Each row is followed by the grade that its hidden value falls in (each part has its own value, ranges and names):
214; 64; 429; 223; -150; -484; 389; -294; 153; 304; 123; 40; -183; 141; -162; 35; -3; 98; -10; -629; 164; -52; 140; 103; 81; 49; 262; -50; 249; 138; 69; 47; -239; -223; 446; -107; 62; -431; -9; 22; -88; -787; 377 -> Q186
367; 20; 232; 125; -198; -56; -349; 132; 102; -337; -59; 12; -50; -336; 39; -76; -91; 362; -13; -102; 334; 52; -405; -6; 4; -440; -79; 221; -266; -230; -202; -114; -40; -342; -8; -3; 448; 37; 116; -79; -22; -158; 124 -> q541
263; 228; 176; 471; -334; -77; 105; -469; 21; -129; -119; -169; -4; -84; 86; -97; 32; 2; -113; -31; 81; 34; -369; -126; -141; -183; -222; 219; 123; -148; -244; -128; 13; 28; -95; 175; 503; 17; -74; 254; -18; -629; 81 -> q902
179; -49; 90; -8; -220; -262; -413; 192; 115; -18; 60; 184; 52; -5; 5; 47; 2; 359; 2; -28; 369; 268; 63; -166; 281; -186; -255; 150; -206; -105; 29; -92; -87; -443; 192; -205; -35; -198; 12; -295; -61; 73; -89 -> q541
348; 149; 103; 291; -442; -21; 9; -375; 15; 36; -67; 42; 47; 8; -37; 146; 40; 43; 102; 60; -42; 193; -107; -343; 40; 44; -233; 134; 61; -19; -138; -145; 11; -49; 109; 73; 224; 40; 61; 27; -19; -467; 83 -> q194
231; 139; 367; 122; -215; -206; 545; -509; -4; 230; -99; 30; -302; 59; -159; 36; 22; -222; 112; -324; -290; -113; 46; 88; -114; 145; 243; -190; 221; 151; -149; -70; -149; 85; 254; 229; 159; -100; 187; 281; 58; -773; 659 -> Q617
-132; -247; 2; -49; 84; -67; -77; 242; 34; -82; -117; 40; 1; 58; -100; -204; -244; 112; -59; 218; 30; 176; 106; 48; -55; -57; -220; 59; -115; -30; -79; 5; 22; 23; 51; 1; -107; -127; 120; -456; 59; 140; -46 -> q902
104; -90; 51; -439; 46; -93; -330; 631; -130; 260; -107; 268; -320; -141; -147; 145; -89; 134; 497; 208; -93; 261; 498; 199; 211; 449; 3; 34; -467; 351; 113; 95; -157; -196; 396; -86; -494; -44; 644; -278; 21; 198; 557 -> Q617
-328; 0; -164; -140; -144; -101; 31; -23; -280; 260; -4; 65; 14; 252; 10; -33; -49; -107; -46; 493; -109; 254; 325; -179; 235; 104; -436; -53; -19; 37; 16; 12; -10; -42; -95; 39; -448; -168; -20; -23; 93; 162; -94 -> q562
-24; -83; 120; 224; -127; -336; -99; 171; 247; -129; -149; 169; 108; 185; -319; -348; 26; 143; -9; 211; -11; 345; 131; -16; 111; -134; -349; 139; 11; -38; -61; -322; -244; -171; 408; -11; -36; -270; 77; -480; -73; -208; 217 -> Q834
52; -342; 20; -424; 243; -15; -139; 283; 123; 152; -166; 166; 103; -56; -120; -73; -268; 23; 155; 257; -194; 228; 12; -2; -62; 117; 38; -75; -169; 179; -147; 18; 237; -80; 286; -151; -209; 88; 438; -525; 60; 369; 202 -> Q888
499; 180; 284; 232; -359; 41; 227; -322; 1; 45; 63; 7; 17; -254; -117; 226; -89; 214; 77; -349; 63; -122; -283; -262; 0; -149; 135; 7; -8; -65; -129; 69; -55; -162; 141; -14; 312; -5; 26; 64; -21; -708; 238 -> q286
188; -9; 191; -185; 2; -242; 203; 169; 6; 325; 135; 69; -76; -38; -28; 273; -182; 139; 70; -382; 216; -126; 217; 125; 188; 173; 179; -45; -267; 111; -12; 356; -58; -74; 283; -230; -128; -229; 100; -230; -10; -212; 20 -> q562
-183; 56; -157; 35; 246; 92; -95; -132; -209; 155; -118; -300; 44; -211; 310; -231; -136; 15; -209; 204; 90; 44; -168; -26; -281; -38; -280; 132; 59; 5; 6; 226; 307; 30; -357; -4; -111; -8; -62; 197; 41; 34; -62 -> Q888
-51; 53; -14; 189; -140; 18; 116; -332; -134; 95; 43; -111; 12; 105; -5; -61; -78; 18; -95; 80; -81; 163; 39; -245; 4; -108; -218; 4; 297; -3; 40; -72; 106; -108; -110; 87; -73; -139; -122; 56; 1; -257; 25 -> Q834
54; -9; 113; 199; 38; -179; 154; -358; 142; 122; -167; -58; 59; 38; 5; -218; -19; -52; -150; -92; -45; 76; -87; -57; -227; -21; -106; 8; 231; 26; -89; -60; 93; 28; 117; 15; 84; -125; -26; -42; 1; -349; 174 -> Q325
7; -273; -23; -411; 196; -70; -138; 340; 28; 256; -54; 178; 170; -54; -36; 31; -275; 111; 47; 184; 41; 148; 91; -64; 114; 89; -7; -54; -277; 131; -77; 191; 174; -166; 224; -303; -322; -45; 259; -502; 53; 371; -63 -> q562
-216; -265; 52; -155; -171; -152; 141; 36; -20; 5; 16; 219; -40; 336; -265; -79; -179; 21; -46; 224; -146; 214; 298; -130; 173; -117; -212; -200; 35; -71; -55; -154; -118; -73; 117; 90; -260; -230; 27; -422; 115; 121; 11 -> q541
363; 270; 69; 121; -290; 23; -128; -113; -108; 82; -109; -52; -101; -218; 93; 167; 59; 24; 246; 124; -28; 130; -112; -89; 17; 182; -190; 225; -189; 76; -140; 0; 31; -22; 47; 89; 184; 154; 260; 220; -28; -357; 273 -> q194
-134; -341; 100; 16; 5; -94; 35; 160; 112; -110; 24; 70; -184; 278; -384; -181; -229; 170; 133; 47; -206; 349; 359; 23; -36; -16; -105; -40; 248; 91; 140; -226; -71; -82; 263; 148; -212; -254; 201; -576; -12; -42; 298 -> q562
-275; -350; -84; -289; 215; 140; -225; 311; -267; -61; -135; 21; -104; -83; 144; -198; -426; 65; -164; 392; 121; 91; 21; 52; -32; -175; -98; -9; -213; -16; -112; 145; 192; -99; -327; -32; -205; -26; 171; -243; 194; 513; -207 -> Q325
-530; -60; -260; -497; 47; 189; -226; 301; -690; 99; 113; -44; -189; -113; 343; -9; -298; 79; -245; 516; 223; -26; 169; -46; 273; -304; -329; -138; -360; -174; 31; 315; 98; -253; -728; 36; -524; -102; -117; 242; 255; 698; -350 -> Q186
-170; -133; -62; -16; 117; -103; -87; 165; 61; -59; -29; -45; 15; 127; -96; -221; -119; 100; -51; 159; -52; 251; 197; 34; -3; -104; -300; 48; 55; -16; 40; -105; 69; -60; 56; 46; -173; -174; 15; -373; -22; 130; 43 -> q286
163; 2; 142; -111; 165; -47; 245; -362; 45; 296; 16; -172; -117; -46; 34; 37; -94; -97; 96; -284; -247; 27; -57; 39; -225; 112; 213; -121; 316; 212; -3; 44; 301; -33; 116; 57; 17; 14; 178; 122; -26; -267; 445 -> q562
-234; -154; -57; -146; 99; 107; -206; 266; -339; -1; -53; -28; -211; -160; 132; -127; -299; 184; -107; 221; 207; 39; 119; 43; -22; -117; -156; 31; -204; -27; 54; 213; 20; -136; -321; 5; -270; -134; 80; -50; 141; 231; -65 -> Q325
-11; -383; 340; 54; -229; -198; 157; -163; 129; -291; -93; 243; -144; 260; -246; -243; -266; 36; -203; -27; 0; 94; -78; -41; 35; -466; 79; -181; 151; -188; -274; -341; -141; -189; 82; 148; 259; -198; 48; -349; 155; -107; 75 -> Q325
-339; 15; -165; 34; 300; 20; 3; 99; -290; 253; -145; -182; -57; -158; 195; -248; -177; 53; -213; 160; 158; -31; 197; 86; -212; 134; -274; 81; -79; 81; 146; 383; 61; 108; -252; -63; -417; -228; -67; 36; 80; -27; -51 -> Q617
42; -3; 281; 227; 51; -300; 495; -87; 225; 12; -179; -43; -109; 60; -269; -252; -77; -59; -42; -264; -129; -116; 75; 303; -267; 86; 10; -26; 35; 15; -159; 30; -215; 315; 345; 149; 149; -234; 79; -246; 5; -640; 413 -> q194
-50; -270; 112; -218; 192; -159; 130; 145; 95; 30; 110; -40; -170; 146; -31; 32; -289; 96; -59; -305; 74; 4; 248; 214; -11; -53; 96; -110; -3; 9; 3; 121; 129; 5; 75; -9; -68; -213; 40; -417; 30; 135; -47 -> Q888
152; -104; -4; -46; -162; 11; -212; 302; 41; -58; -52; 137; 67; -50; -178; 63; -147; 237; 188; 240; 7; 261; 100; -149; 109; 48; -270; 135; -271; -6; -55; -24; -31; -80; 207; -48; -89; -8; 231; -480; -8; 44; 33 -> q541
154; -105; 305; -72; -35; -430; 85; 71; 329; 74; -215; 277; -65; 91; -305; -205; 59; -5; 121; -89; -143; 146; 127; 164; -4; 50; 13; -93; -83; 79; -154; -230; -243; -94; 591; -1; -6; -177; 297; -344; -4; -259; 580 -> Q325
350; -53; 294; 237; -381; -269; -265; -28; 208; -216; 143; 110; -154; 70; -114; 79; -11; 402; 61; -346; 326; 250; 9; -117; 204; -300; -75; 159; 58; -132; 42; -271; -153; -456; 231; -15; 283; -232; 12; -235; -106; -299; 97 -> q541
175; -105; 243; -283; -115; -54; 68; 193; -93; 114; 20; 200; -182; -124; -201; 118; -208; 128; 212; -38; -65; 11; 55; 29; 159; -28; 208; -140; -219; 94; -95; 52; -122; -250; 232; -29; -103; -53; 348; -153; 74; -106; 407 -> Q186
-141; -24; 73; -224; -33; 66; 518; -240; -399; 384; 1; -46; -151; 63; 12; 104; -302; -290; -2; 179; -262; -123; 62; -8; 42; 166; 160; -222; 47; 185; -177; 262; 109; 122; -140; 86; -196; -22; 168; 220; 183; -188; 130 -> Q186
-16; 118; 56; -276; 19; 8; 255; -219; -345; 438; -31; -50; -108; -186; 215; 126; -141; -148; -46; 30; -28; -193; -64; -14; -19; 119; 90; -171; -137; 97; -129; 356; 120; -2; -177; -31; -179; 8; 94; 388; 150; -123; 149 -> q902
148; 112; 130; 72; 234; -62; -54; 68; 97; 36; -36; -228; -192; -327; -43; -172; -6; 255; 135; -331; -9; 20; -30; 224; -333; 5; -4; 101; 61; 84; 167; 80; 28; -85; 142; 80; -7; -95; 162; 16; -111; -366; 627 -> q562
-511; -63; -347; -29; 289; 165; -128; -29; -321; 32; -39; -351; 12; 7; 312; -299; -211; -2; -317; 416; 43; 150; 71; -39; -213; -132; -516; 86; 126; -88; 99; 173; 352; 100; -591; 119; -311; -90; -218; 51; 88; 378; -322 -> q541
-120; -397; 245; -206; 278; -209; 467; -6; 172; -48; 44; -56; -138; 236; -107; -131; -421; -82; -232; -363; -32; -155; 68; 334; -122; -216; 295; -243; 116; -42; -216; 86; 153; 139; 69; 56; 137; -217; 11; -460; 104; 35; -46 -> q541
204; -121; 169; -352; 209; 76; 140; 91; -78; 339; -2; 53; -42; -312; -77; 113; -294; 117; 158; -189; -89; -106; -71; 2; -88; 87; 374; -177; -112; 221; -26; 296; 150; -183; 201; -187; -197; 11; 337; -125; 52; -103; 403 -> q286
75; 57; 164; 195; -94; -78; 142; -325; 10; -29; -153; -94; 0; -92; -6; -240; -54; -30; -116; 55; -62; 30; -314; -49; -198; -199; -102; 38; 144; -70; -203; -101; 36; -34; -32; 131; 244; -11; 36; 145; 38; -391; 266 -> q541
-12; -291; 34; -416; 114; -67; -82; 225; 105; 151; -34; 214; -27; 104; -278; -32; -151; 61; 250; 175; -333; 322; 266; -51; 58; 87; -13; -190; 7; 180; 33; -151; 90; -194; 363; -21; -374; -40; 375; -493; 23; 288; 419 -> Q186
3; 194; -18; 92; 59; -7; 31; -334; -255; 272; -98; -257; -24; -208; 398; -58; -73; -95; -192; 50; 167; -70; -233; -25; -155; 28; -120; 129; 23; 45; -105; 262; 247; -2; -319; -35; 63; 7; -50; 459; 52; -217; -55 -> q194
-20; -118; -60; -315; 187; -57; 27; -30; -8; 371; -76; 15; 97; 32; 43; 22; -135; -110; 78; 181; -197; 177; 93; -67; -35; 234; -56; -80; 5; 212; -56; 111; 290; -9; 147; -119; -282; 25; 228; -177; 32; 186; 119 -> q541
326; 233; 210; 253; -130; -11; 137; -436; -23; 92; -179; -155; -66; -288; 96; -69; 17; -38; 23; -112; -52; -59; -389; -46; -275; -8; 17; 107; 88; 33; -196; 14; 78; 9; 0; 112; 348; 103; 136; 373; 1; -631; 419 -> q194
-158; -69; 193; 270; 45; -330; 266; -55; 30; 34; -3; -110; -131; 128; -11; -236; -174; 106; -292; -284; 305; -85; 123; 212; -88; -103; -73; 68; 84; -68; 4; 163; -160; 50; 24; -17; 34; -430; -184; -143; 14; -410; -81 -> q902
-35; 141; -195; -67; 135; 151; 85; -32; -184; 194; 7; -231; 113; -127; 163; 68; -135; -26; -44; 131; -74; 1; 47; -75; -54; 82; -251; 49; -81; 29; -26; 255; 294; 137; -193; -4; -161; 33; -58; -15; 6; 16; -118 -> Q834
99; 292; 20; 144; -321; -137; 22; -229; -145; 66; -20; -69; 17; -50; 194; 74; 83; -9; -114; 95; 171; -3; -103; -117; 133; -93; -360; 120; -179; -170; -179; 52; -35; -19; -162; 64; 149; -43; -146; 270; 29; -264; -110 -> Q888
291; -14; 56; -244; -142; -149; -95; 168; 148; 243; -111; 238; 48; 27; -194; 196; 27; -4; 389; 184; -245; 294; 213; -85; 150; 373; -133; 16; -257; 206; -110; -73; 4; -27; 510; -73; -169; 73; 434; -366; -33; -9; 350 -> q902
-104; 89; -91; 242; 320; 184; 20; -120; -163; -5; -60; -470; -7; -356; 254; -267; -219; 173; -245; -86; 173; -104; -259; 67; -459; -149; -183; 199; 125; -57; 74; 320; 288; 106; -405; 52; 58; -53; -150; 151; -12; -241; -15 -> q562
129; 46; 7; -155; 78; 46; 2; 58; -104; 270; -31; -48; -15; -246; 49; 108; -132; 117; 118; -27; 2; -4; 17; -39; -93; 179; -34; 11; -174; 114; 16; 277; 117; -15; 60; -91; -182; 4; 178; -43; 17; -105; 192 -> Q888
155; -201; 31; -442; 86; 119; -34; 421; -104; -5; 183; 5; -177; -55; 2; 349; -396; 141; 187; -122; 26; -2; 219; 141; 224; -3; 169; -62; -337; 59; -81; 213; 223; -74; -5; -43; -63; 36; 257; -422; 47; 349; -104 -> q286
